Below is a small trained network, with its code and all its weights. Each question gives an input and a class and asks what happens when units are switched off, that is, made to give their printed mean instead of their output.

import numpy as np


def w(rows, s, z=0):
    codes = np.array(rows[::2]) - 128.0
    scale = np.full(codes.shape[1], s)
    scale[-1] = z or s
    return codes * scale


def f(y):
    return np.maximum(y, 0)


def log_softmax(a):
    a = a - a.max(-1, keepdims=True)
    return a - np.log(np.exp(a).sum(-1, keepdims=True))


def net(x, mask):
    res = np.array(x, float).reshape(1, 8) / 4 @ E
    y = f(res @ A[0][:, :-1].T + A[0][:, -1])
    res = res + np.where(mask, y, B[0][:, -1]) @ B[0][:, :-1]
    return log_softmax(res[-1] @ U[:, :-1].T + U[:, -1])


A, B = {}, {}
E = w([
[68,53,179,230,162,19,165,202,60,171,171],'x0',
[43,232,61,207,177,72,4,40,66,119,84],'x1',
[126,129,133,126,131,131,128,125,122,128,125],'x2',
[126,127,134,128,138,127,128,128,131,126,126],'x3',
[134,130,128,126,122,122,124,130,130,125,131],'x4',
[171,164,22,74,179,71,184,215,174,68,10],'x5',
[138,121,132,131,134,127,129,122,133,126,120],'x6',
[132,128,129,131,126,129,123,134,132,123,128],'x7',
],0.019)
A[0] = w([
[123,113,41,90,160,78,159,186,133,93,59,126],'N1',
[70,112,170,188,124,89,63,66,71,163,188,127],'N2',
[169,91,136,49,77,226,141,93,156,124,130,204],'N3',
[123,122,184,126,122,203,103,96,132,112,165,195],'N4',
[78,127,83,200,154,9,79,148,69,140,88,79],'N5',
[124,23,170,153,102,48,194,239,92,155,165,138],'N6',
[134,101,116,106,99,128,139,93,124,129,114,2],'N7',
[118,204,57,128,134,186,35,33,116,86,83,138],'N8',
[92,156,168,142,114,122,85,39,97,126,161,128],'N9',
[164,152,124,71,129,162,165,172,169,63,101,156],'N10',
],0.014,0.024)
B[0] = w([
[179,191,132,95,197,106,203,170,171,70,31,220],'N1',
[56,35,167,250,72,158,96,129,77,190,204,231],'N2',
[200,104,86,14,24,208,131,163,146,196,230,244],'N3',
[169,41,210,88,77,224,81,102,80,196,219,200],'N4',
[47,255,199,135,253,72,103,230,58,12,99,216],'N5',
[101,31,184,199,208,169,204,18,212,8,74,253],'N6',
[87,142,119,78,62,120,131,83,184,112,168,129],'N7',
[83,131,25,67,152,94,17,13,141,186,60,240],'N8',
[60,107,108,149,81,131,58,61,77,198,146,195],'N9',
[181,133,36,79,75,96,119,186,172,123,47,223],'N10',
],0.01,0.049)
U = w([
[184,81,154,82,52,180,120,139,124,175,229,224],'0',
[81,113,100,139,92,125,46,39,92,201,147,166],'1',
[107,23,201,190,105,172,169,77,148,109,188,184],'2',
[55,112,189,251,117,79,89,161,50,154,189,97],'3',
[205,146,50,75,67,127,180,217,177,144,86,151],'4',
[109,201,39,73,159,67,70,110,123,118,42,101],'5',
[150,73,120,142,170,107,213,162,183,60,52,94],'6',
[72,215,148,166,202,30,123,231,70,79,94,3],'7',
],0.016,0.017)

Each question gives the input, the list of numbers given to net, and the class t.
The units are the neurons (one row each of A and B). Each row of codes is followed by its name. A weight is (code - 128) times the scale printed after its matrix; where a second scale follows, it is the last column's (A, B and U).
mask holds one flag per neuron, in row order. A switched-off neuron (its flag False) gives its mean, the last column of its row in B, instead of its output. The means were averaged over made-up inputs and are rounded, as every weight is.
A unit's drop is (log p(t) with every unit on - log p(t) with that unit switched off) / (log p(t) with every unit on - log p(t) with every unit switched off).
The circuit of an input: a set's keep is (log p(t) with only the set's units on - log p(t) with every unit switched off) / (log p(t) with every unit on - log p(t) with every unit switched off). Starting from all 10 units, units are removed one at a time, each time the one whose removal leaves the highest keep (on an exact tie, the one counted first), for as long as the keep stays at least 0.8.
units of the circuit, in order: the units of the circuit, biggest drop first
top k neurons: the k neurons with the biggest drops, biggest first
drop when u is switched off: that unit's drop, to one decimal
input [1,4,8,8,-6,6,-5,-7], class 7: units of the circuit, in order -> [N5]
input [-6,0,2,6,5,-4,8,6], class 0: top 2 neurons -> [N3, N4]
input [0,-1,4,0,-2,-7,-3,6], class 0: top 2 neurons -> [N6, N8]
input [2,1,3,-1,8,0,3,-4], class 3: top 2 neurons -> [N1, N10]
input [-7,-2,0,-1,-1,1,4,0], class 4: top 2 neurons -> [N10, N2]
input [0,-3,1,4,-8,-8,2,-2], class 0: top 2 neurons -> [N3, N4]
input [1,7,5,8,5,-4,-3,-5], class 3: top 3 neurons -> [N5, N2, N3]
input [1,7,2,5,1,-5,-8,6], class 3: top 2 neurons -> [N2, N5]
input [2,0,0,-1,4,-4,-3,-6], class 2: top 2 neurons -> [N5, N8]
input [5,-1,3,-1,-8,1,-7,-5], class 6: top 2 neurons -> [N4, N6]
input [3,8,-7,0,-1,-2,-1,-1], class 3: top 2 neurons -> [N2, N5]
input [0,-5,-7,2,-1,-6,-1,1], class 0: top 2 neurons -> [N3, N4]
input [1,0,-8,6,-6,5,1,-5], class 6: top 2 neurons -> [N8, N3]
input [0,-3,-4,-2,7,-6,-4,3], class 0: units of the circuit, in order -> [N3]
input [1,8,4,-4,-5,-7,-7,2], class 3: top 3 neurons -> [N2, N5, N3]
input [7,2,-7,8,-2,-2,-2,5], class 3: drop when N5 is switched off -> 1.2
input [4,3,-5,2,5,7,-6,0], class 7: drop when N5 is switched off -> 0.1
input [4,5,3,7,-8,-2,0,1], class 3: drop when N2 is switched off -> 0.4
